| -24.8 |   1.1 |  -2.7 | -18.9 |
|  15.9 |  47.1 | -17.9 |  -3.1 |
|  54.4 | -60.9 |  60.6 | -52.3 |
|  38.3 |  -4.4 |  45.4 |  23.2 |
| -34.6 |   4.9 |  17.2 |  17.2 |
| -18.1 |  -9.6 |  -7.7 |  -5.4 |
=>
|  -5.4 |  -7.7 |  -9.6 | -18.1 |
|  17.2 |  17.2 |   4.9 | -34.6 |
|  23.2 |  45.4 |  -4.4 |  38.3 |
| -52.3 |  60.6 | -60.9 |  54.4 |
|  -3.1 | -17.9 |  47.1 |  15.9 |
| -18.9 |  -2.7 |   1.1 | -24.8 |

|  -8.5 |  -5.1 |  -4.9 |  -4.8 |  -8.3 | -18.7 | -32.0 | -32.1 | -10.1 |   0.0 |   3.4 |
|  13.6 |   9.3 |  -5.3 | -32.8 | -37.9 | -51.9 |  24.2 |  52.6 |  13.5 |  -5.1 | -23.1 |
=>
| -23.1 |  -5.1 |  13.5 |  52.6 |  24.2 | -51.9 | -37.9 | -32.8 |  -5.3 |   9.3 |  13.6 |
|   3.4 |   0.0 | -10.1 | -32.1 | -32.0 | -18.7 |  -8.3 |  -4.8 |  -4.9 |  -5.1 |  -8.5 |

|  13.0 |  -3.5 | -31.8 |  15.9 |  -1.1 | -60.8 |  62.0 | -21.6 |  -3.1 |
|  39.3 | -29.4 |  15.5 | -28.5 |  15.5 | -27.5 |  34.4 |   2.6 | -36.2 |
| -29.2 |  24.7 |   2.6 |  15.9 |  22.0 |  43.9 | -44.6 |  35.2 |  18.4 |
=>
|  18.4 |  35.2 | -44.6 |  43.9 |  22.0 |  15.9 |   2.6 |  24.7 | -29.2 |
| -36.2 |   2.6 |  34.4 | -27.5 |  15.5 | -28.5 |  15.5 | -29.4 |  39.3 |
|  -3.1 | -21.6 |  62.0 | -60.8 |  -1.1 |  15.9 | -31.8 |  -3.5 |  13.0 |

|  -6.0 |  36.0 | -14.1 |  12.1 | -10.2 |  -6.0 |  -2.5 |   2.5 | -14.5 |  -2.6 |  -9.9 |
|  30.7 | -13.7 |  -3.2 |  -0.4 |  15.8 | -47.7 | -14.4 |   5.8 |  14.0 |   5.8 | -17.1 |
|  -1.7 |  23.6 |  -9.7 |  15.7 | -20.1 |   6.1 |   8.8 |   2.5 | -17.9 |  13.4 |  12.1 |
=>
|  12.1 |  13.4 | -17.9 |   2.5 |   8.8 |   6.1 | -20.1 |  15.7 |  -9.7 |  23.6 |  -1.7 |
| -17.1 |   5.8 |  14.0 |   5.8 | -14.4 | -47.7 |  15.8 |  -0.4 |  -3.2 | -13.7 |  30.7 |
|  -9.9 |  -2.6 | -14.5 |   2.5 |  -2.5 |  -6.0 | -10.2 |  12.1 | -14.1 |  36.0 |  -6.0 |

| -27.2 |  23.6 | -27.1 |  44.5 | -48.9 | -32.0 | -25.3 |  45.2 |
|  50.4 | -29.7 |  52.2 | -41.9 |  36.2 |  43.6 |  27.6 | -21.2 |
| -36.3 |  11.7 | -38.8 |  28.2 | -22.2 | -25.8 | -14.9 |  -2.7 |
|  52.5 | -19.2 |  54.2 | -35.9 |  28.3 |  44.5 |  28.9 | -13.4 |
|  41.2 |  43.8 |  35.9 |  27.8 | -18.3 |  38.8 |  40.8 |  19.7 |
|  -0.4 | -28.2 |   3.6 | -33.7 |  31.7 |  24.3 |  32.1 | -56.0 |
|  -4.2 |  31.3 |  -8.3 |  42.1 | -26.9 | -29.2 | -33.8 |  54.5 |
|  37.0 |  38.2 |  34.8 |  16.9 |  12.8 |  36.2 |  42.6 |  -5.2 |
|  30.2 | -31.6 |  27.7 | -38.5 |  44.4 |  29.0 |  17.8 | -35.2 |
|  30.0 |  -6.8 |  25.3 | -40.4 |  34.9 |  28.4 |  30.0 | -49.3 |
=>
| -49.3 |  30.0 |  28.4 |  34.9 | -40.4 |  25.3 |  -6.8 |  30.0 |
| -35.2 |  17.8 |  29.0 |  44.4 | -38.5 |  27.7 | -31.6 |  30.2 |
|  -5.2 |  42.6 |  36.2 |  12.8 |  16.9 |  34.8 |  38.2 |  37.0 |
|  54.5 | -33.8 | -29.2 | -26.9 |  42.1 |  -8.3 |  31.3 |  -4.2 |
| -56.0 |  32.1 |  24.3 |  31.7 | -33.7 |   3.6 | -28.2 |  -0.4 |
|  19.7 |  40.8 |  38.8 | -18.3 |  27.8 |  35.9 |  43.8 |  41.2 |
| -13.4 |  28.9 |  44.5 |  28.3 | -35.9 |  54.2 | -19.2 |  52.5 |
|  -2.7 | -14.9 | -25.8 | -22.2 |  28.2 | -38.8 |  11.7 | -36.3 |
| -21.2 |  27.6 |  43.6 |  36.2 | -41.9 |  52.2 | -29.7 |  50.4 |
|  45.2 | -25.3 | -32.0 | -48.9 |  44.5 | -27.1 |  23.6 | -27.2 |

|  22.5 |  27.8 |  36.5 |
|   7.9 |  40.4 |  46.6 |
|  13.8 |  10.5 |  19.3 |
|  16.7 |  15.6 |   6.4 |
|  -4.4 | -12.7 |   2.5 |
| -13.3 |  -3.5 | -19.2 |
|  25.2 |  29.6 |  50.6 |
|   3.9 |  32.0 |  16.3 |
=>
|  16.3 |  32.0 |   3.9 |
|  50.6 |  29.6 |  25.2 |
| -19.2 |  -3.5 | -13.3 |
|   2.5 | -12.7 |  -4.4 |
|   6.4 |  15.6 |  16.7 |
|  19.3 |  10.5 |  13.8 |
|  46.6 |  40.4 |   7.9 |
|  36.5 |  27.8 |  22.5 |
